Below are the code and all the weights of a small trained network. Each question names an input and a class and asks about switching units off, where a switched-off unit gives its printed mean instead of its output.

import numpy as np


def w(rows, s, z=0):
    codes = np.array(rows[::2]) - 128.0
    scale = np.full(codes.shape[1], s)
    scale[-1] = z or s
    return codes * scale


def f(y):
    return y / 2 * (1 + np.tanh(0.7978845608 * (y + 0.044715 * y**3)))


def log_softmax(a):
    a = a - a.max(-1, keepdims=True)
    return a - np.log(np.exp(a).sum(-1, keepdims=True))


def net(x, mask):
    res = np.array(x, float).reshape(1, 3) / 4 @ E
    y = f(res @ A[0][:, :-1].T + A[0][:, -1])
    res = res + np.where(mask, y, B[0][:, -1]) @ B[0][:, :-1]
    return log_softmax(res[-1] @ U[:, :-1].T + U[:, -1])


A, B = {}, {}
E = w([
[118,180,255],'x0',
[86,207,100],'x1',
[227,174,98],'x2',
],0.0093)
A[0] = w([
[195,19,175,20],'neuron 0',
[46,67,147,101],'neuron 1',
[136,145,186,16],'neuron 2',
[110,61,68,203],'neuron 3',
[198,136,160,186],'neuron 4',
[69,203,60,29],'neuron 5',
[131,89,75,255],'neuron 6',
[82,221,119,19],'neuron 7',
[251,153,122,30],'neuron 8',
[128,154,160,55],'neuron 9',
[57,85,140,87],'neuron 10',
[192,161,132,60],'neuron 11',
[83,125,116,33],'neuron 12',
[149,50,69,73],'neuron 13',
[117,146,192,237],'neuron 14',
[184,30,159,87],'neuron 15',
[150,105,136,157],'neuron 16',
[179,104,239,108],'neuron 17',
[56,64,148,38],'neuron 18',
],0.016,0.0054)
B[0] = w([
[128,4,28,205],'neuron 0',
[213,163,116,217],'neuron 1',
[30,188,5,163],'neuron 2',
[83,165,175,236],'neuron 3',
[148,144,162,213],'neuron 4',
[84,50,50,191],'neuron 5',
[93,156,208,234],'neuron 6',
[88,37,22,181],'neuron 7',
[219,199,71,221],'neuron 8',
[77,141,80,145],'neuron 9',
[183,158,99,191],'neuron 10',
[149,169,66,169],'neuron 11',
[133,141,39,133],'neuron 12',
[5,224,83,207],'neuron 13',
[87,164,223,254],'neuron 14',
[139,13,99,206],'neuron 15',
[139,110,148,152],'neuron 16',
[26,180,115,255],'neuron 17',
[180,192,48,190],'neuron 18',
],0.032,0.0082)
U = w([
[2,164,115,54],'0',
[174,187,59,134],'1',
[49,29,63,193],'2',
[69,122,205,252],'3',
[162,30,158,77],'4',
[225,9,171,89],'5',
[156,43,155,77],'6',
],0.0099,0.013)

Each question gives the input, the list of numbers given to net, and the class t.
The units are the neurons (one row each of A and B). Each row of codes is followed by its name. A weight is (code - 128) times the scale printed after its matrix; where a second scale follows, it is the last column's (A, B and U).
mask holds one flag per neuron, in row order. A switched-off neuron (its flag False) gives its mean, the last column of its row in B, instead of its output. The means were averaged over made-up inputs and are rounded, as every weight is.
A unit's drop is (log p(t) with every unit on - log p(t) with that unit switched off) / (log p(t) with every unit on - log p(t) with every unit switched off).
The circuit of an input: a set's keep is (log p(t) with only the set's units on - log p(t) with every unit switched off) / (log p(t) with every unit on - log p(t) with every unit switched off). Starting from the 12 units with the biggest drops (on a tie, the unit counted first), units are removed one at a time, each time the one whose removal leaves the highest keep (on an exact tie, the one counted first), for as long as the keep stays at least 0.8.
units of the circuit, in order: the units of the circuit, biggest drop first
unit that matters most: the unit with the biggest drop
k most important neurons: the k neurons with the biggest drops, biggest first
drop when u is switched off: that unit's drop, to one decimal
input [3,3,-2], class 3: units of the circuit, in order -> (neuron 13; neuron 17; neuron 14)
input [-2,2,-3], class 3: unit that matters most -> neuron 8
input [-4,-6,-4], class 2: 2 most important neurons -> (neuron 0; neuron 15)
input [2,3,-3], class 3: 2 most important neurons -> (neuron 8; neuron 0)
input [-3,2,3], class 3: 2 most important neurons -> (neuron 17; neuron 2)
input [-2,-1,4], class 1: 2 most important neurons -> (neuron 14; neuron 8)
input [2,-7,6], class 2: 4 most important neurons -> (neuron 0; neuron 15; neuron 17; neuron 1)
input [3,3,2], class 3: 3 most important neurons -> (neuron 13; neuron 0; neuron 17)
input [-4,5,-1], class 2: 3 most important neurons -> (neuron 5; neuron 14; neuron 17)
input [3,-3,4], class 1: 2 most important neurons -> (neuron 8; neuron 13)
input [-3,0,0], class 3: 2 most important neurons -> (neuron 17; neuron 2)
input [2,4,-1], class 2: 2 most important neurons -> (neuron 7; neuron 6)
input [-7,-1,7], class 0: 4 most important neurons -> (neuron 13; neuron 6; neuron 3; neuron 1)
input [-1,-5,1], class 2: units of the circuit, in order -> (neuron 0)
input [3,-3,-1], class 3: 2 most important neurons -> (neuron 13; neuron 7)
input [7,-8,-1], class 2: 3 most important neurons -> (neuron 0; neuron 15; neuron 13)
input [-3,6,7], class 1: drop when neuron 8 is switched off -> 3.4
input [-5,-7,-7], class 1: drop when neuron 1 is switched off -> 1.6
input [0,-6,-7], class 1: drop when neuron 18 is switched off -> 0.5
input [6,8,0], class 2: unit that matters most -> neuron 7
input [2,2,0], class 3: drop when neuron 11 is switched off -> 0.0
